Below is a small trained network, with its code and all its weights. Each question gives an input and a target symbol and asks what happens when units are switched off, that is, made to give their printed mean instead of their output.

import numpy as np


def w(rows, s, z=0):
    codes = np.array(rows[::2]) - 128.0
    scale = np.full(codes.shape[1], s)
    scale[-1] = z or s
    return codes * scale


def f(y):
    return np.maximum(y, 0)


def softmax(a):
    e = np.exp(a - a.max(-1, keepdims=True))
    return e / e.sum(-1, keepdims=True)


def log_softmax(a):
    a = a - a.max(-1, keepdims=True)
    return a - np.log(np.exp(a).sum(-1, keepdims=True))


def net(x, mask):
    ids = ['ΔΠΨαβγεζηλμτω'.index(c) for c in x.split()]
    T = len(ids)
    res = E[ids] + P[:T]
    u = 0
    for l in range(2):
        q, k, v = (res @ M[l].T for M in (Q, K, V))
        z = softmax(np.where(np.tri(T) > 0, q @ k.T / 3**0.5, -1e9)) @ v
        res = res + np.where(mask[u], z, O[l][:, -1]) @ O[l][:, :-1]
        u += 1
        y = f(res @ A[l][:, :-1].T + A[l][:, -1])
        res = res + np.where(mask[u : u + 4], y, B[l][:, -1]) @ B[l][:, :-1]
        u += 4
    return log_softmax(res[-1] @ U[:, :-1].T + U[:, -1])


Q, K, V, O, A, B = {}, {}, {}, {}, {}, {}
E = w([
[93,155,129,188,153,161,106,133,110],'Δ',
[139,104,148,210,79,92,92,136,176],'Π',
[143,91,168,82,172,59,131,54,170],'Ψ',
[171,74,124,117,165,119,183,141,69],'α',
[120,113,84,208,160,85,138,168,111],'β',
[202,112,194,155,87,119,174,153,82],'γ',
[127,86,110,108,162,113,91,228,171],'ε',
[91,87,58,111,96,198,185,75,80],'ζ',
[155,72,137,42,109,195,105,75,122],'η',
[149,153,131,77,102,137,193,181,196],'λ',
[109,129,205,154,155,78,95,143,95],'μ',
[82,69,153,116,45,98,251,87,144],'τ',
[186,112,113,102,75,94,124,193,101],'ω',
],0.017)
P = w([
[13,45,130,200,58,174,209,255,36],'0',
[79,153,196,104,173,243,136,212,159],'1',
[74,74,113,201,84,139,157,197,76],'2',
[100,170,194,107,185,230,124,193,163],'3',
[118,100,102,204,94,108,133,156,101],'4',
[122,182,182,100,190,214,122,177,180],'5',
[152,124,89,208,103,89,116,124,122],'6',
[141,194,178,102,191,198,108,161,185],'7',
[178,146,80,217,106,67,112,94,145],'8',
[170,209,171,101,199,178,102,143,192],'9',
[203,160,70,228,111,53,102,69,159],'10',
],0.0073)
Q[0] = w([
[173,125,44,148,248,199,95,187,175],'L0H1',
[118,24,73,148,230,33,57,59,81],'L0H1',
[216,203,166,228,139,254,100,96,30],'L0H1',
],0.015)
K[0] = w([
[151,118,44,140,179,162,111,146,141],'L0H1',
[81,87,139,144,251,85,124,99,98],'L0H1',
[196,175,141,217,132,189,99,103,68],'L0H1',
],0.023)
V[0] = w([
[150,150,111,143,97,121,80,156,122],'L0H1',
[128,200,121,105,186,2,149,66,149],'L0H1',
[240,145,83,179,73,127,152,76,150],'L0H1',
],0.0068)
O[0] = w([
[182,168,115,149,147,113,138,122,80,92],'L0H1',
[20,99,152,60,136,7,253,216,74,9],'L0H1',
[141,159,155,176,57,246,186,165,95,5],'L0H1',
],0.0045,0.0026)
A[0] = w([
[140,42,88,179,50,113,148,141,73,1],'L0N1',
[70,252,187,24,183,202,139,58,119,75],'L0N2',
[154,181,202,1,101,181,111,194,126,92],'L0N3',
[127,128,184,33,183,193,186,116,82,133],'L0N4',
],0.012,0.0049)
B[0] = w([
[25,223,173,46,210,148,80,110,162,247],'L0N1',
[37,168,49,240,124,70,122,176,255,233],'L0N2',
[59,208,166,52,40,122,131,81,17,247],'L0N3',
[172,23,148,105,217,138,86,53,149,252],'L0N4',
],0.009,0.0043)
Q[1] = w([
[194,68,147,101,44,120,56,25,222],'L1H1',
[57,69,40,83,162,229,209,56,38],'L1H1',
[235,146,159,3,250,76,151,197,156],'L1H1',
],0.016)
K[1] = w([
[124,108,151,118,34,90,77,22,170],'L1H1',
[69,54,44,114,195,214,167,61,91],'L1H1',
[214,164,148,4,197,101,131,123,166],'L1H1',
],0.02)
V[1] = w([
[188,105,167,134,100,174,122,218,119],'L1H1',
[223,209,61,8,154,115,59,180,192],'L1H1',
[244,238,77,151,152,20,152,2,111],'L1H1',
],0.0064)
O[1] = w([
[137,47,143,136,65,159,80,134,190,3],'L1H1',
[111,65,122,16,129,126,76,174,146,92],'L1H1',
[68,119,133,111,173,254,114,110,79,36],'L1H1',
],0.0051,0.0048)
A[1] = w([
[136,103,129,174,140,118,148,223,94,99],'L1N1',
[59,114,100,154,125,140,61,156,92,6],'L1N2',
[91,107,124,133,181,181,150,250,127,16],'L1N3',
[90,134,131,141,124,167,135,239,84,126],'L1N4',
],0.023,0.0025)
B[1] = w([
[139,172,129,56,149,97,141,59,189,203],'L1N1',
[71,80,97,147,167,172,154,158,60,254],'L1N2',
[166,187,222,112,119,190,248,165,117,203],'L1N3',
[161,94,40,149,118,88,78,140,201,203],'L1N4',
],0.016,0.0078)
U = w([
[180,104,36,190,156,157,152,90,138,101],'Δ',
[93,135,187,204,136,100,97,202,76,177],'Π',
[131,9,159,162,65,76,255,106,99,200],'Ψ',
[167,176,211,128,123,156,146,135,44,197],'α',
[141,146,111,170,128,131,205,162,99,47],'β',
[158,176,206,186,136,180,47,164,196,217],'γ',
[154,134,117,72,136,168,161,122,179,27],'ε',
[95,141,95,68,131,194,145,94,89,39],'ζ',
[190,74,142,76,156,207,101,82,123,158],'η',
[176,126,66,140,58,92,173,155,86,254],'λ',
[117,147,104,80,195,85,92,141,179,52],'μ',
[50,170,182,93,67,144,140,138,150,83],'τ',
[132,93,121,57,137,140,110,221,126,111],'ω',
],0.0077,0.0053)

Each question gives the input, a string of symbols that net reads in full, and the target symbol t.
The units are the heads (3 rows each of Q, K, V and O) and the neurons (one row each of A and B). Each row of codes is followed by its name. A weight is (code - 128) times the scale printed after its matrix; where a second scale follows, it is the last column's (O, A, B and U).
mask holds one flag per unit, layer by layer, with each layer's heads first. A switched-off unit (its flag False) gives its mean, the last column of its rows in O or B, instead of its output. The means were averaged over made-up inputs and are rounded, as every weight is.
A unit's drop is (log p(t) with every unit on - log p(t) with that unit switched off) / (log p(t) with every unit on - log p(t) with every unit switched off).
The circuit of an input: a set's keep is (log p(t) with only the set's units on - log p(t) with every unit switched off) / (log p(t) with every unit on - log p(t) with every unit switched off). Starting from all 10 units, units are removed one at a time, each time the one whose removal leaves the highest keep (on an exact tie, the one counted first), for as long as the keep stays at least 0.8.
circuit, biggest first: the units of the circuit, biggest drop first
most important unit: the unit with the biggest drop
top k neurons in layer l: the k neurons of layer l with the biggest drops, biggest first
input α α Ψ α Δ μ λ γ ζ, target ζ: circuit, biggest first	[L0N1 L1N2]
input Ψ τ α μ μ τ ω μ α γ, target α: circuit, biggest first	[L0N3 L1N4]
input α Π γ λ β, target β: circuit, biggest first	[L1N3 L0N4 L1N2 L0N3]
input η ε γ η μ η Π Π Π α ζ, target ζ: circuit, biggest first	[L0N1 L1H1]
input α λ γ, target γ: circuit, biggest first	[L0N1 L0H1 L1N2 L0N3]
input ε λ λ μ μ μ τ η, target ζ: circuit, biggest first	[L0N3 L0N2 L1N2]
input Ψ μ τ, target τ: circuit, biggest first	[L0N1]
input β τ μ ω, target λ: circuit, biggest first	[L0N3 L1N4 L0N1]
input Π η Ψ Δ, target β: circuit, biggest first	[L1N3 L0N2 L1N2]
input ω α α ζ γ μ, target Π: circuit, biggest first	[L0N2 L1N2 L1N1]
input β η τ α Π Δ μ Ψ λ μ ε, target ε: top 2 neurons in layer 1	[L1N3 L1N1]
input μ α Ψ η α γ α ω, target λ: circuit, biggest first	[L0N3 L1N4 L0N4 L0N1]
input λ Ψ μ, target μ: top 3 neurons in layer 0	[L0N3 L0N4 L0N1]
input ε μ λ, target λ: most important unit	L0N4
input μ τ Δ Δ α τ γ, target γ: top 2 neurons in layer 1	[L1N2 L1N4]
input Δ γ μ λ ζ ζ, target Δ: top 2 neurons in layer 0	[L0N2 L0N4]
input α ω α μ, target Π: top 2 neurons in layer 0	[L0N2 L0N3]
input ζ Δ τ λ Ψ α Δ μ μ, target μ: top 2 neurons in layer 0	[L0N3 L0N1]
input ε Ψ τ Δ μ β ζ Δ, target β: top 3 neurons in layer 0	[L0N2 L0N3 L0N4]
input μ ζ α μ λ ζ ε μ ω, target ω: most important unit	L1H1
input γ α λ Ψ α γ, target α: top 3 neurons in layer 0	[L0N3 L0N2 L0N4]
